array([[-0.735,  6.723,  3.882,  3.496,  0.259,  2.868],
       [-5.549, -5.131, -6.755,  1.559, -0.228, -2.962],
       [-2.673, -3.894, -0.004, -2.929,  1.427, -6.709],
       [ 3.921,  4.595,  1.433,  4.237, -1.103,  6.825]])
->
array([[ 6.825, -1.103,  4.237,  1.433,  4.595,  3.921],
       [-6.709,  1.427, -2.929, -0.004, -3.894, -2.673],
       [-2.962, -0.228,  1.559, -6.755, -5.131, -5.549],
       [ 2.868,  0.259,  3.496,  3.882,  6.723, -0.735]])

array([[-0.062, -0.883],
       [-2.768,  2.018],
       [-0.764, -5.650],
       [-0.475,  0.200],
       [ 0.507, -6.718],
       [ 0.013, -6.230],
       [-0.759, -1.035],
       [ 1.094, -5.896],
       [ 2.684, -2.350]])
->
array([[-2.350,  2.684],
       [-5.896,  1.094],
       [-1.035, -0.759],
       [-6.230,  0.013],
       [-6.718,  0.507],
       [ 0.200, -0.475],
       [-5.650, -0.764],
       [ 2.018, -2.768],
       [-0.883, -0.062]])

array([[-0.613, -0.073],
       [ 0.207,  2.333],
       [-7.461,  0.053],
       [-0.890,  1.404]])
->
array([[ 1.404, -0.890],
       [ 0.053, -7.461],
       [ 2.333,  0.207],
       [-0.073, -0.613]])

array([[-1.860,  2.450, -3.481, -3.768, -3.573, -0.481],
       [-2.574, -4.398, -1.286,  0.228,  1.462,  3.494],
       [ 0.310, -0.941, -0.722,  1.608,  2.599,  5.277],
       [ 1.352, -0.477, -3.152, -0.983, -1.014, -2.198],
       [ 1.242,  2.724, -3.327, -6.202, -4.797,  4.191],
       [-1.537,  4.614, -0.343, -1.981, -2.048, -0.992],
       [-2.164, -1.432, -0.090,  0.966,  2.522,  4.736],
       [-1.937,  2.929, -0.717, -2.760,  0.651,  0.347],
       [-2.350, -3.298, -4.101,  1.743, -3.956,  0.564],
       [ 0.968,  0.497, -0.103,  2.810,  1.654,  2.497],
       [-1.179,  2.526, -2.179,  1.528,  4.202,  3.589]])
->
array([[ 3.589,  4.202,  1.528, -2.179,  2.526, -1.179],
       [ 2.497,  1.654,  2.810, -0.103,  0.497,  0.968],
       [ 0.564, -3.956,  1.743, -4.101, -3.298, -2.350],
       [ 0.347,  0.651, -2.760, -0.717,  2.929, -1.937],
       [ 4.736,  2.522,  0.966, -0.090, -1.432, -2.164],
       [-0.992, -2.048, -1.981, -0.343,  4.614, -1.537],
       [ 4.191, -4.797, -6.202, -3.327,  2.724,  1.242],
       [-2.198, -1.014, -0.983, -3.152, -0.477,  1.352],
       [ 5.277,  2.599,  1.608, -0.722, -0.941,  0.310],
       [ 3.494,  1.462,  0.228, -1.286, -4.398, -2.574],
       [-0.481, -3.573, -3.768, -3.481,  2.450, -1.860]])

array([[ 0.308,  2.471, -3.507],
       [ 1.017,  1.151, -5.840],
       [-0.942,  4.661,  1.674],
       [ 1.667,  4.393, -2.747],
       [-1.090,  1.711, -1.640],
       [-1.844,  1.897, -0.608],
       [-7.671, -3.310,  0.049],
       [ 0.749, -0.468, -7.303],
       [ 6.448,  5.814,  0.392],
       [ 1.296, -1.126,  3.139],
       [-1.907,  0.665, -3.101],
       [ 4.752, -5.970,  4.467]])
->
array([[ 4.467, -5.970,  4.752],
       [-3.101,  0.665, -1.907],
       [ 3.139, -1.126,  1.296],
       [ 0.392,  5.814,  6.448],
       [-7.303, -0.468,  0.749],
       [ 0.049, -3.310, -7.671],
       [-0.608,  1.897, -1.844],
       [-1.640,  1.711, -1.090],
       [-2.747,  4.393,  1.667],
       [ 1.674,  4.661, -0.942],
       [-5.840,  1.151,  1.017],
       [-3.507,  2.471,  0.308]])

array([[ 0.265, -1.498, -0.694, -2.562, -2.480,  0.174, -2.176, -4.858,
        -3.220, -2.619,  5.801,  3.144],
       [ 1.386, -0.994,  1.066, -2.861, -1.321,  1.136, -4.762, -1.772,
        -0.381,  0.878, -2.815, -2.614],
       [-2.848, -2.019, -2.231, -1.501, -2.475, -2.244, -3.324, -1.204,
         1.647,  1.876,  6.001,  6.279],
       [ 0.218,  0.860,  0.814,  0.619, -1.021, -0.734, -2.945, -1.883,
         3.877, -2.999,  2.464, -4.724],
       [ 0.564, -1.342,  1.251, -0.704,  0.490,  1.541,  0.619, -4.451,
         0.354,  1.520, -3.399,  3.199],
       [-1.207,  1.929,  0.994,  0.772, -0.698, -2.233,  2.809, -0.720,
        -1.176, -5.036, -2.987, -1.455]])
->
array([[-1.455, -2.987, -5.036, -1.176, -0.720,  2.809, -2.233, -0.698,
         0.772,  0.994,  1.929, -1.207],
       [ 3.199, -3.399,  1.520,  0.354, -4.451,  0.619,  1.541,  0.490,
        -0.704,  1.251, -1.342,  0.564],
       [-4.724,  2.464, -2.999,  3.877, -1.883, -2.945, -0.734, -1.021,
         0.619,  0.814,  0.860,  0.218],
       [ 6.279,  6.001,  1.876,  1.647, -1.204, -3.324, -2.244, -2.475,
        -1.501, -2.231, -2.019, -2.848],
       [-2.614, -2.815,  0.878, -0.381, -1.772, -4.762,  1.136, -1.321,
        -2.861,  1.066, -0.994,  1.386],
       [ 3.144,  5.801, -2.619, -3.220, -4.858, -2.176,  0.174, -2.480,
        -2.562, -0.694, -1.498,  0.265]])
